In the rows, 128 means zero.
Each row is followed by its class.
139 181 138 169 153 141  88 128  60 135 125 183 158 136 138  55 142 151 148  65 113 131 147 111 120 166 149  92  89 153  96 113  76 136 147 128 128  85 124 129 139 138 117 135 162 149 132 | B
110 140 144 139 158 166 106 123 112 138 130 124 129 134 159 110 125 121 105 120 100 124 138 128 113 106 115  96 141 140 110 104  99 111 106 124 131 116 116 153  91 124 112 137 142 114 141 | N
146 106 103  62  93  81 204 152 188 126 101  79  65 156 123 216  92 102 105 178 164 150  69 212 131 119 132 153 155  99 183 160 193 157 134 185 121 197 187 109 156 133 130  85  59  93 135 | A
143 143 124 124 108 166 122  89 102 101 150 147 118 105 138 132 173 141 107 107 149  93  97 102 111 133 115  73  94 133  89 100  78 124 166  95 118 107  81 166 103 136 158 134 149 178 105 | N
103 238 144 143 197 156 138 135  77 163  74 162 186 172 191  89  87  72 113 132  63 143 141 185 102 122 131  73 172 156 119  82  91 144 105 185 136 116 145 174 103 117  69 122 146  57 166 | W
114  14 135 129  96  58 164 139 206 129 145  74  80 116 106 167 105 147 121 156 151 132 135 131 137 116 104 191 145 122 173 168 209  98 105 124 143 163 178  70 127 114 143 150  73 102 136 | V
146 161 105  78  78 132 174 107 122 112 146 126 110 124 129 185 145 120 119 149 154 104  81 146 122 132 133 116 121 111 144 123 129 156 166 144 111 136 118 146 140 147 155  98 123 164 114 | U
111 116 134 124 166 135 175 152 142 166 109 107  98 188 172 155  61  83  98 149 110 152 129 183 127 113 129 147 174 125 151 143 126 111  69 178 136 171 170 133 111 102 105 116  96  60 164 | J
127  54 141 149 111  93 101 127 167 109 128  87  94  84  82  96 122 171 134 120 147 123 136 136 147 137 113 164 130 106 141 157 164  96 118 109 145 121 123  88 151 131 133 152 110 130 119 | A
135 140 140 111 151  73 132 165 131 154  86 157 149 158 121  92 109 120 141 126 106 157 142 154 128 129 149 153 134 142 140 125 132 161 141 172 134 142 181  94 139 122  72 127 107  87 157 | W
131 219 131 159 153 173  82  93  32 115 112 199 198 123 145  55 141 128 155  64 102 115 141  94 117 162 138  74  88 152  61  94  39 130 151 100 127  79  85 159 105 117 105 135 163 153 132 | L
153 130 120 103 102 126 170 140 141 140 120 107 103 154 157 190 120  97 122 163 130 128 115 170 111  97 124 120 150 117 150 124 147 135 113 140 128 144 146 135 120 124 145 110 121 117 127 | Q
129  98 115  86  93 141 170 126 169 117 148  93 105 129 144 203 130  97  98 177 144 128  99 153 122 103 106 141 144 112 154 147 158 110 113 144 127 153 132 153  96 133 153 110 103 116 125 | R
148 118 111  85 100 109 176 128 157 127 117  99  88 133 125 183 107 113 110 157 147 133  97 169 134 116 122 136 144 110 162 143 160 132 132 148 128 152 151 129 144 138 137 108  94 108 121 | A
157 131 138 114 123  65 115 144 116 131 118 168 116 131  78  75 137 173 165  86 157 144 132 124 143 181 169 184  91 127 132 141 129 165 170 142 130 133 178  63 187 137  93 119 119 159 137 | U
147 148 123  92 113  89 128 140 115 130 128 148 123 134  91 115 141 148 155 115 146 135 120 135 143 151 161 164 108 126 143 132 142 175 176 140 122 127 159  92 172 142 110 111 119 167 130 | U
122 131 117  97  94 131 154 108 129 107 153 110 102 112 117 162 147 133 121 137 151 102  98 143 132 131 119 133 124 101 144 126 126 124 149 124 126 128 107 139 145 140 151 127 130 165 112 | U
136 118 117 110  97 127 154 118 151 116 122  90  98 114 123 168 116 121 111 155 143 115 100 162 128 119 114 118 144 108 156 138 156 123 127 137 128 132 126 133 135 140 150 112 108 122 120 | A
108 132 134 163 129 160 120  95 111 111 135 129 141 101 143 117 133 127 125 116 118 110 128 116 117 132 107  98 129 112  95 120  84  91 115  99 136 113  78 167 104 112 135 150 146 135 123 | L
126 125 124 126 114 137 155 118 145 128 117  88  98 121 140 158  98 115 106 151 137 118 109 168 123 122 109 116 157 107 154 136 153 111 104 145 134 137 126 140 124 133 141 115 111 100 127 | A
121  93 120 136  88 142 129 115 138 106 163 123 111 110 126 152 156 136 118 127 145 115 111 115 119 128 111 110 112 108 133 134 131 105 137 115 128 124  99 140 122 136 166 146 137 164 107 | B
114  69 162 154 160 109  98 139 149 140 129 123 100 124 129 100 117 157 120 109 123 148 157 118 123 130 125 156 126 138 128 141 126  97  91 124 144 140 149  96 120 118 100 148 119 103 142 | N
 90  93 168 190 149 130  50 114 106 109 151 122 129  70  91  27 141 196 154  69 125 106 174  94 148 176 119 167 112 124 111 132 107  73 102  81 153  80  77  94 139 126 123 179 168 163 124 | U
161 176 122 136 111 144  91 100  67 111 131 170 157  99 130  81 177 151 163  74 133  92 134  96 125 140 134  84  78 149  77  97  79 137 166  78 124  72  83 134 128 139 156 141 175 194 105 | Q
159  98 141 123 139  73 117 142 136 141 124 166  91 142 106 111 142 169 135  91 155 151 128 117 132 155 159 155  83 143 131 142 120 153 157 136 129 147 184  78 162 135 104 119 100 138 130 | N
143 110 104 112  74 134 158 111 135 108 154 135 108 123 127 175 161 129 116 134 158 118  90 125 115 129 122 101 102 109 131 134 130 133 165 128 118 134 116 143 135 142 167 127 129 172 104 | B
113  89 125 140 117 146 136 112 137 117 149 114 109 121 145 144 117 118 109 125 146 121 117 128 132 130 110 138 123 118 124 143 124  93 104 123 131 133 105 131 108 109 153 145 118 138 126 | J
167 105 126 115  96  93 142 145 144 135 120 128  99 139 121 153 136 131 147 137 148 133 127 147 121 123 140 149 120 119 144 133 154 143 134 128 130 139 156  93 148 127 140 118 119 144 123 | Q
164 239 116 119 126 138 116  91  20 113 125 197 178 137 142  78 147 132 151  62 121  97 126  94 122 170 145  65  67 186  80  82  58 162 192  97 111  66 113 144 121 132 135 126 148 168 122 | V
127  94 118 114  71 112 159 106 161 107 143 120 106 111 127 191 149 126 105 154 151 106  92 129 121 118 108 123 116 116 158 138 143 123 146 131 125 137 101 139 112 136 164 130 105 150 100 | W
132  48 149 161 108  39  89 138 170 124 123 150 101  94  65  75 158 200 150  86 160 137 137  97 149 175 148 192  83 127 154 163 145 128 150 118 134 121 146  52 169 135 120 155  98 163 114 | W
152 141  94  60  89 106 210 137 154 128 114 123 112 168 140 235 113  71 116 192 130 147  80 190 110  97 138 121 148 103 153 137 151 172 157 179 112 184 170 143 139 127 123  79  73 105 135 | L
 96 158 133 117 144 152 164 131 126 146 107 109 147 161 189 172  90  70  89 174  86 133 127 179 103  84 104 102 180 124 156 108 130 117  84 177 134 144 127 168  75 111 109 121 116  58 147 | W
143  69 126 116 116  62 132 178 170 147 121 129  98 157  94 130 122 141 147 137 136 175 133 145 133 128 155 184 126 120 165 163 186 157 140 168 131 159 209  60 168 135  98 123  89 127 144 | B
152  76 139 126 110  92 135 156 164 141 117 101  92 137 126 149 119 132 142 144 131 140 143 153 124 105 129 166 146 113 152 140 168 122 103 132 137 145 160  89 137 119 129 127 116 119 131 | Q
102  86 155 148 152  83 129 148 159 155 105 120 108 145 134 113 100 134 119 125 106 145 148 149 133 122 129 169 152 134 167 150 135 105  95 157 147 149 156  94 118 113  97 143  96  72 146 | W
149  37 105 124  41 137 137  73 195  83 177  99  68  94 123 215 188 146  97 135 182  82  60  94 112 103  96 109 101  98 156 149 156 108 148  93 112 127  84 144  90 143 193 135  93 204  86 | N
102  47 140 154 108 111 126 111 164 107 160  69 100  92 117 128 120 150 118 135 127 102 146 109 135 122  83 143 146 125 136 139 154  71  98  84 142 113 105 118 107 112 154 180 121 126 121 | V
112 169 158 173 176 169  77 116  73 133  94 127 172 113 148  55  90 129 132  90  91 127 168 133 124 134 118 106 145 145 103 107 107  95  84 120 149  91 108 136 106 117 100 142 152  93 144 | A
148 139 128 141 115 124 100 110  93 107 131 168 157 109 103 104 154 148 157  97 129 124 131 105 128 150 142 116  87 129  94 126  96 143 169 104 129 105 107 125 144 125 123 130 132 167 117 | L
136  89 115  88  98 109 202 146 190 148 128  77  60 158 165 228 102  88 108 186 141 137 107 183 113  85 115 144 173 103 177 143 171 113  79 152 131 179 157 138 119 121 148 116 104  93 131 | Q
110 185 139 109 163 151 140 128  90 144 116 131 142 152 163 122  91 107 125 125 101 138 138 156 122 124 134 132 154 135 135 114 106 125 102 157 138 132 138 146 122 121  95 122 141  93 149 | U
135 111 140 160 116 122 105 124 108 122 147 164 110 120 111 100 155 167 142  75 146 129 128 100 133 163 146 127  83 138 123 143 103 120 148 118 132 111 124 109 146 140 146 140 135 166 112 | B
120 117 136 153 155 142 100 123 103 126 138 136 140 122 135  84 113 135 134  94 118 136 150 118 144 142 126 136 114 144  97 131  94 108 112 112 133 106 107 128 132 116 121 155 141 139 132 | J
117 119 128 143 140 146 121 128 119 130 137 117 130 134 147 118 106 115 116 127 120 121 132 136 134 133 119 116 133 128 115 130 106 112 107 130 128 119 109 142 121 116 133 141 136 126 137 | J
140  62 140 132 126  78 154 161 182 157 113 100  72 149 137 154  98 127 139 141 140 157 145 163 125 113 130 190 154 116 168 157 174 107  70 145 143 166 181  81 137 115 115 132 100  92 142 | Q
148 145 118 118  92 152 133 107 113 122 134 127 129 115 147 146 151 117 137 121 130 105 116 121 118 108 120  96 122 130 111 106 113 127 134  99 122 107  90 150 106 131 163 132 155 167 112 | Q
153  56 139 138 137  44 110 156 153 140 120 149  97 149  78  85 113 162 154 104 148 172 152 129 160 169 162 204  99 135 141 169 148 145 137 145 136 139 198  44 188 117  95 138  90 135 140 | J
107 135 147 149 147 113 104 132 123 144 111 141 155 129 136  89 119 129 132 113 104 134 146 125 129 124 126 135 133 143 136 122 120 121 121 134 136 116 123 120 110 118  98 149 128 109 140 | W
126  68 129 126  99  78 168 134 179 135 144  83  83 136 125 166  99 132 113 154 138 125 127 140 128 124 110 151 148 127 166 152 176 110 107 133 131 151 166 102 126 118 138 132  88  98 137 | V
131 164 107 109 112 170 165 103 108 129 146 133 121 150 160 167 119  89 105 132 143 117  89 141 125 123 125  96 120 127 116 116  98 133 138 133 113 129 108 175 114 122 153 119 127 151 126 | J
107  77 129 154  85 134 132  81 147 104 176  86 100  85 128 147 138 149 113 118 141  84 123  94 134 122  88 118 119 131 134 130 132  76 118  67 130 101  80 144 101 121 184 169 126 159 105 | V
150 166 118  92  99 119 136 117  97 110 140 152 130 115 102 121 157 142 145 110 152 110 107 124 134 154 146 132  98 122 118 116 113 160 183 124 120 116 122 123 160 145 133 117 139 182 115 | U
157 152 105  68  88 114 216 131 152 138 107 112  74 163 140 221  99  89  98 169 156 127  70 200 123 112 135 117 144 112 175 139 153 152 141 179 121 174 173 143 145 144 146  72  74  96 126 | A
138 137 113 107  82 132 174  96 118 110 154 111 113 129 145 191 126 113 106 146 141  96 101 129 118 123 108  91 119 139 137 117 128 126 149 112 119 123 116 155 116 128 173 126 112 141 111 | V
150 105 119 129  72 146 112  88 121  83 171 133 111  79 108 149 183 159 123 117 174  93 103  95 137 159 114 120  73 119 119 138 113 113 165  86 122  92  74 145 123 152 191 129 135 204  79 | R
183 201  98  97  80 105 181 107  77 119 129 174 129 152 121 159 152 124 135 101 160  91  88 110 123 166 142  78  71 171 113 102  85 177 207 114 106 109 146 143 152 151 155  99 113 178 115 | V
138  88 128 121 110 119 128 124 151 117 147 121 102 110 117 141 142 141 121 129 152 134 121 124 141 144 122 161 109 122 141 155 133 107 127 119 133 127 130 124 133 140 146 132 113 142 111 | R
151 179  86  57  76 186 208  85 118 111 155 129 115 135 168 237 149  68  83 174 161  98  54 145 112 121 109  74 125 125 140 118 105 135 160 137 107 128  97 212  93 157 188  99 124 152 103 | R
167 173 128 105 141  57 136 155  97 155  81 203 151 168 113  88 132 131 153  88 124 154 130 139 134 164 180 144  90 163 131 127 107 198 188 172 124 136 192  78 160 136  79 103  98 122 142 | W
 94 116 148 170 135 129  98 103 119 114 138 131 140  94 137 101 141 151 123 102 118 111 143 107 137 135 107 121 113 142 123 125  95  91 118 101 141  96  72 142 105 126 137 170 144 136 109 | W
123 108 153 131 158  74 122 164 138 152 111 127 108 148 105  80  97 151 149 110 131 158 155 156 136 158 151 202 142 114 153 147 147 131 108 160 146 152 190  65 165 120  74 131 110 102 162 | U
138 155 135 130 131 114 161 119 105 145 118 140 114 153 147 125 100 121 123 101 123 120 129 127 122 148 133 119 127 161 129 120 109 122 120 130 130 131 157 127 119 115 128 123 107 101 143 | V
132 112 132 111 135 121 143 141 147 140 128 117 113 144 138 145 111 116 119 141 129 155 128 150 136 129 125 162 133 126 149 151 137 118 109 145 135 142 159 129 127 130 118 120 105 100 135 | R
 97  66 143 178 136 155  99 109 136 114 154 106 123 101 137 106 121 142 117 103 137 116 141 113 138 134 102 145 123 121 113 143 118  69  85  99 140 116  84 126 106 106 147 168 134 142 126 | J
112  84 146 164 140 114 108 151 146 149 128 130 117 137 129 102 114 143 132 106 123 162 150 122 121 134 136 159 130 122 145 149 149 107  97 140 138 139 160  95 132 121 107 145 119 118 145 | B
150 136 118  94 112 116 151 129 135 133 132 144  93 147 131 162 150 122 112 136 149 127  95 134 116 121 142 111 111 133 131 118 120 160 167 138 118 145 152 130 130 140 133 107 107 150 126 | N
131 115 139 149 129 116 127 128 141 136 111 103 101 120 124 113 100 141 120 121 138 126 130 153 129 140 123 135 144 116 146 140 146 106 101 136 140 128 138 115 134 130 121 123 114 106 136 | A
158 114 107  70  90 100 200 149 166 145 121 102  84 164 147 221 119  88 122 177 143 141 101 182 119  89 130 137 153 115 166 135 164 149 121 158 125 171 169 126 138 131 143 102 102 116 126 | Q
120 146 133 125 129 120 136 122 119 133 105 154 158 134 150 126 123 114 122 116 122 130 123 130 116 124 125 123 123 141 133 122 124 134 129 153 130 134 132 126  98 121 109 128 114 110 135 | W
106 132 136 125 131 118 141 131 132 137 111 134 149 139 151 139 115 106 116 141 114 133 131 145 115 113 117 130 143 134 145 125 137 124 113 157 134 141 133 124  92 117 107 129 112  92 139 | W
153 156 149 170 143 125  69 114  71 128 126 171 147 104 125  42 153 169 173  47 123 117 168  93 135 159 142 117  82 158  83 112  72 116 133  77 138  71  99 112 143 128 129 155 176 170 114 | Q
107 158 126 127 129 205 124  89  98 117 145 121 132 114 178 154 148 105  88 128 114  95 106 113 106  98  99  58 131 134 101  91  83 107 123 105 122 110  68 196  71 128 155 138 153 146 116 | N
119 129 133 141 128 152 119 129 106 127 139 133 138 136 147 132 125 120 121 124 109 132 136 132 115 117 123 107 123 127 127 126 124 117 120 139 130 118 123 137 117 129 132 134 139 127 127 | B
140 157 139 140 143 133 135 120 104 139 100 133 113 137 135 108  99 131 123  96 134 123 122 152 133 148 134 120 129 133 135 128 113 117 116 136 137 123 138 131 132 129 121 115 116 103 134 | A
117 114 141 144 132 157 102 112 122 115 137 124 138 104 140 109 135 132 120 116 130 124 138 113 128 139 109 139 121 130 119 135 121  88 100 114 136 108 109 138  91 126 137 140 134 130 126 | R
151 124 129 132 103 135 155 117 132 136 128 125  88 128 148 156 137 124 130 118 142 107 115 137 119 124 126 117 129 128 132 124 114 107 111 113 132 132 115 138 118 128 163 125 136 139 116 | Q
123 156 136 128 143 108 125 133 108 142  98 162 164 144 144 106 120 114 133 112 112 140 137 135 120 130 135 131 122 151 131 119 120 142 130 158 134 131 146 112 106 119  94 128 114 103 145 | W
122 141 128 107 131 152 164 133 138 136 105  81 122 148 160 174  73  85  96 175 110 134 122 190 112  87 107 115 181 113 156 127 161 113  85 161 137 147 144 154 110 121 119 108 104  67 144 | A
144 192 103  60 102 185 187 113 108 122 136 119 144 158 181 218 122  52  88 187 118 123  90 171 105  96 111  79 145 127 132 111 119 144 137 158 114 136 121 201  84 137 149  85 122 106 126 | R
121 107 145 113 162 121 133 161 143 151 110 113 111 168 151 145  96 108 106 162 101 157 142 168 108  94 127 137 159 128 145 127 144 131  98 165 140 159 179 114 116 116  88 117 102  70 158 | N
162 123 116 117  84  75 146 113 117 113 143 148 111 119  95 118 152 155 145 103 159 110 117 102 138 165 138 129  81 148 119 124 125 153 189 100 117 112 146  99 153 133 150 133 112 171 115 | V
141 134 134 121 135  87 159 133 118 146 118 135 117 155 135 123  92 124 134 110 126 142 140 129 127 146 135 143 122 159 136 132 127 131 123 133 131 137 178 107 135 114 109 134 102  96 146 | V
135 213 128 100 158 185 125 119  67 134 117 153 179 146 170 115 113  87 118 123  93 136 131 134 120 127 126  89 125 155  98 105  73 133 129 135 126 102 120 183 104 133 111 117 152 104 136 | R
142 106 117  91  97 131 166 125 155 117 141 117  83 131 134 189 150 119  96 161 154 117  88 142 113 108 118 106 125 115 132 123 127 137 151 135 120 154 136 147 120 136 149 115 110 143 116 | N
153 139 128 116 111  70 137 139 133 143 107 171 125 143 109 113 139 140 141 106 143 141 112 130 130 149 157 148  96 141 144 132 125 170 171 153 122 136 163  95 150 137 105 115 101 142 131 | W
 81 107 137 127 130 155 148 114 143 124 150  79 105 118 156 169 104 120 105 150 122 117 127 151 128 107 100 148 165 105 164 137 140  77  70 131 140 138 100 152 107 121 136 142 132 109 129 | U
120 211 125 102 153 138 148 133  87 144  93 153 174 164 167 119 111  82 117 144  85 130 125 166 112 107 126  84 151 147 122  89  92 157 140 168 125 120 132 165 103 126  93 122 136  87 149 | W
